Below is a small trained network, with its code and all its weights. Each question gives an input and a class and asks what happens when units are switched off, that is, made to give their printed mean instead of their output.

import numpy as np


def w(rows, s, z=0):
    codes = np.array(rows[::2]) - 128.0
    scale = np.full(codes.shape[1], s)
    scale[-1] = z or s
    return codes * scale


def f(y):
    return np.maximum(y, 0)


def log_softmax(a):
    a = a - a.max(-1, keepdims=True)
    return a - np.log(np.exp(a).sum(-1, keepdims=True))


def net(x, mask):
    res = np.array(x, float).reshape(1, 7) / 4 @ E
    y = f(res @ A[0][:, :-1].T + A[0][:, -1])
    res = res + np.where(mask, y, B[0][:, -1]) @ B[0][:, :-1]
    return log_softmax(res[-1] @ U[:, :-1].T + U[:, -1])


A, B = {}, {}
E = w([
[169,44,65,155,135,143,87,3,120,97,131],'x0',
[203,164,134,111,111,54,89,135,11,121,152],'x1',
[151,126,139,118,121,140,126,137,139,121,131],'x2',
[95,92,88,29,78,91,91,131,154,212,197],'x3',
[111,115,134,127,130,116,143,120,112,134,125],'x4',
[126,129,139,145,116,130,124,117,125,138,133],'x5',
[129,129,125,120,129,128,128,132,132,117,128],'x6',
],0.017)
A[0] = w([
[123,87,70,81,100,121,134,87,182,173,186,119],'neuron 0',
[52,154,163,141,129,182,172,181,189,173,114,215],'neuron 1',
[159,181,180,180,128,119,177,205,59,96,105,188],'neuron 2',
[101,91,74,65,75,132,106,124,165,207,201,122],'neuron 3',
[139,95,81,153,122,182,175,94,164,112,124,171],'neuron 4',
[104,6,90,169,124,179,139,93,219,108,120,154],'neuron 5',
[124,154,127,43,52,90,86,171,135,230,204,133],'neuron 6',
[141,235,145,123,122,94,148,163,74,135,141,208],'neuron 7',
[140,133,128,204,190,155,167,122,99,76,98,254],'neuron 8',
[195,87,77,139,113,104,90,72,57,105,135,35],'neuron 9',
[61,151,144,130,107,168,191,158,186,147,109,221],'neuron 10',
],0.011,0.0073)
B[0] = w([
[134,90,41,118,82,109,119,214,172,215,75,214],'neuron 0',
[200,44,112,40,140,105,71,115,162,111,250,250],'neuron 1',
[171,124,87,221,13,79,186,125,159,115,63,225],'neuron 2',
[82,130,2,124,110,48,165,210,185,223,109,238],'neuron 3',
[95,182,205,165,164,167,166,90,173,161,151,190],'neuron 4',
[12,183,183,199,64,150,104,116,171,213,36,240],'neuron 5',
[68,153,132,99,166,10,143,231,36,79,163,250],'neuron 6',
[149,195,101,136,55,66,221,131,149,107,104,209],'neuron 7',
[184,175,176,97,141,216,179,39,243,82,159,219],'neuron 8',
[161,30,89,48,112,205,47,133,215,100,208,191],'neuron 9',
[194,29,124,143,94,195,81,100,184,91,178,235],'neuron 10',
],0.0096,0.026)
U = w([
[204,94,157,107,99,184,113,63,143,81,185,181],'0',
[121,160,110,185,45,107,164,143,150,170,7,167],'1',
[135,58,105,80,123,122,44,154,116,154,181,123],'2',
[87,203,150,110,134,91,179,167,4,117,129,2],'3',
[87,208,215,152,145,197,128,63,134,160,51,129],'4',
],0.012,0.0032)

Each question gives the input, the list of numbers given to net, and the class t.
The units are the neurons (one row each of A and B). Each row of codes is followed by its name. A weight is (code - 128) times the scale printed after its matrix; where a second scale follows, it is the last column's (A, B and U).
mask holds one flag per neuron, in row order. A switched-off neuron (its flag False) gives its mean, the last column of its row in B, instead of its output. The means were averaged over made-up inputs and are rounded, as every weight is.
A unit's drop is (log p(t) with every unit on - log p(t) with that unit switched off) / (log p(t) with every unit on - log p(t) with every unit switched off).
most important unit: the unit with the biggest drop
k most important neurons: the k neurons with the biggest drops, biggest first
drop of u: that unit's drop, to one decimal
input [-5,5,5,7,2,1,-8], class 3: most important unit => neuron 6
input [0,8,-7,7,-4,8,-7], class 3: 4 most important neurons => [neuron 6; neuron 1; neuron 10; neuron 7]
input [7,-2,4,1,-8,-7,-3], class 1: 2 most important neurons => [neuron 0; neuron 5]
input [7,0,1,2,5,-1,-4], class 1: 2 most important neurons => [neuron 1; neuron 5]
input [-2,0,-4,1,8,3,3], class 2: 2 most important neurons => [neuron 5; neuron 8]
input [0,-7,4,6,-1,5,-5], class 2: 3 most important neurons => [neuron 1; neuron 2; neuron 10]
input [-8,-2,-3,1,2,1,2], class 2: 2 most important neurons => [neuron 8; neuron 1]
input [-8,3,0,1,6,4,2], class 3: 2 most important neurons => [neuron 6; neuron 5]
input [5,0,5,-7,3,8,6], class 4: 2 most important neurons => [neuron 1; neuron 10]
input [7,-1,7,-6,-3,3,-3], class 4: 2 most important neurons => [neuron 5; neuron 1]
input [-4,2,-8,1,-5,0,-6], class 3: 2 most important neurons => [neuron 5; neuron 0]
input [-8,0,-5,-7,-1,1,8], class 0: drop of neuron 3 => 0.3
input [-7,2,-7,6,-2,-8,5], class 3: drop of neuron 6 => 0.6
input [-5,-5,7,6,-1,5,-5], class 2: drop of neuron 10 => 0.0
input [-4,-1,-7,-8,6,-2,8], class 0: most important unit => neuron 8
